Below are the code and all the weights of a small trained network. Each question names an input and a class and asks about switching units off, where a switched-off unit gives its printed mean instead of its output.

import numpy as np


def w(rows, s, z=0):
    codes = np.array(rows[::2]) - 128.0
    scale = np.full(codes.shape[1], s)
    scale[-1] = z or s
    return codes * scale


def f(y):
    return y / 2 * (1 + np.tanh(0.7978845608 * (y + 0.044715 * y**3)))


def log_softmax(a):
    a = a - a.max(-1, keepdims=True)
    return a - np.log(np.exp(a).sum(-1, keepdims=True))


def net(x, mask):
    res = np.array(x, float).reshape(1, 3) / 4 @ E
    y = f(res @ A[0][:, :-1].T + A[0][:, -1])
    res = res + np.where(mask, y, B[0][:, -1]) @ B[0][:, :-1]
    return log_softmax(res[-1] @ U[:, :-1].T + U[:, -1])


A, B = {}, {}
E = w([
[117,96,240,245,142,175,108,179,197],'x0',
[195,94,145,160,37,199,19,123,100],'x1',
[220,39,111,12,147,65,152,153,180],'x2',
],0.012)
A[0] = w([
[110,79,228,137,150,205,57,217,254,171],'neuron 1',
[179,194,44,58,34,108,190,25,88,238],'neuron 2',
[27,198,131,125,74,111,67,122,58,237],'neuron 3',
[79,211,86,137,95,140,181,105,71,196],'neuron 4',
[106,156,137,94,168,219,138,141,239,173],'neuron 5',
[159,25,236,229,196,170,133,200,217,193],'neuron 6',
[91,249,175,196,141,88,184,64,123,233],'neuron 7',
[42,153,186,199,145,228,125,173,138,168],'neuron 8',
[188,107,175,64,134,79,197,185,186,162],'neuron 9',
[226,43,70,115,163,59,108,207,166,210],'neuron 10',
[187,178,128,131,148,90,195,82,215,105],'neuron 11',
[111,149,119,162,77,177,5,73,72,167],'neuron 12',
[76,187,97,71,209,52,224,160,138,253],'neuron 13',
[87,152,226,198,225,105,146,146,188,168],'neuron 14',
[184,133,82,145,102,244,53,152,107,155],'neuron 15',
[201,80,142,63,77,126,66,43,125,140],'neuron 16',
],0.008,0.0055)
B[0] = w([
[161,128,196,121,173,82,89,40,153,228],'neuron 1',
[209,115,63,198,80,151,113,209,191,223],'neuron 2',
[137,172,143,130,90,206,118,198,63,204],'neuron 3',
[126,161,109,80,107,136,139,212,23,193],'neuron 4',
[123,186,132,139,189,87,106,66,65,158],'neuron 5',
[133,127,255,120,147,99,136,35,116,251],'neuron 6',
[89,233,146,92,198,177,108,183,48,211],'neuron 7',
[89,207,130,175,141,161,136,85,151,216],'neuron 8',
[99,54,102,150,104,23,153,67,166,196],'neuron 9',
[118,32,53,89,182,77,157,77,162,211],'neuron 10',
[58,109,147,197,159,123,139,117,147,153],'neuron 11',
[197,95,185,157,102,238,148,175,176,199],'neuron 12',
[73,140,55,144,153,128,204,212,125,230],'neuron 13',
[11,152,165,139,181,126,90,109,126,210],'neuron 14',
[183,82,194,183,14,163,134,117,151,185],'neuron 15',
[200,86,102,128,135,181,64,108,185,180],'neuron 16',
],0.0085,0.019)
U = w([
[126,166,61,61,157,157,162,205,57,253],'0',
[59,186,125,144,198,132,103,108,105,150],'1',
[166,113,116,133,43,193,101,188,119,154],'2',
[117,143,185,185,108,192,150,116,202,45],'3',
[116,99,41,162,146,82,199,161,187,215],'4',
[49,101,135,114,159,2,153,94,143,20],'5',
[188,35,67,90,97,138,38,138,186,122],'6',
[198,68,155,100,114,95,86,39,132,68],'7',
],0.009,0.0018)

Each question gives the input, the list of numbers given to net, and the class t.
The units are the neurons (one row each of A and B). Each row of codes is followed by its name. A weight is (code - 128) times the scale printed after its matrix; where a second scale follows, it is the last column's (A, B and U).
mask holds one flag per neuron, in row order. A switched-off neuron (its flag False) gives its mean, the last column of its row in B, instead of its output. The means were averaged over made-up inputs and are rounded, as every weight is.
A unit's drop is (log p(t) with every unit on - log p(t) with that unit switched off) / (log p(t) with every unit on - log p(t) with every unit switched off).
The circuit of an input: a set's keep is (log p(t) with only the set's units on - log p(t) with every unit switched off) / (log p(t) with every unit on - log p(t) with every unit switched off). Starting from the 12 units with the biggest drops (on a tie, the unit counted first), units are removed one at a time, each time the one whose removal leaves the highest keep (on an exact tie, the one counted first), for as long as the keep stays at least 0.8.
units of the circuit, in order: the units of the circuit, biggest drop first
most important unit: the unit with the biggest drop
top k neurons: the k neurons with the biggest drops, biggest first
drop of u: that unit's drop, to one decimal
input [1,-4,4], class 5: most important unit => neuron 2
input [0,-1,-8], class 0: units of the circuit, in order => (neuron 4; neuron 6)
input [7,1,7], class 7: top 2 neurons => (neuron 13; neuron 1)
input [0,3,-6], class 2: units of the circuit, in order => (neuron 6; neuron 3)
input [0,1,6], class 6: units of the circuit, in order => (neuron 16; neuron 6)
input [2,-6,1], class 5: top 2 neurons => (neuron 3; neuron 9)
input [1,-2,4], class 5: top 2 neurons => (neuron 2; neuron 12)
input [1,8,4], class 7: top 3 neurons => (neuron 2; neuron 13; neuron 1)
input [-4,0,-8], class 0: top 2 neurons => (neuron 7; neuron 4)
input [0,6,2], class 6: top 2 neurons => (neuron 6; neuron 16)
input [-6,6,0], class 2: drop of neuron 1 => 0.4
input [-4,-3,1], class 4: drop of neuron 5 => 0.0
input [7,-4,0], class 1: drop of neuron 10 => 0.1
input [8,5,2], class 7: units of the circuit, in order => (neuron 1)
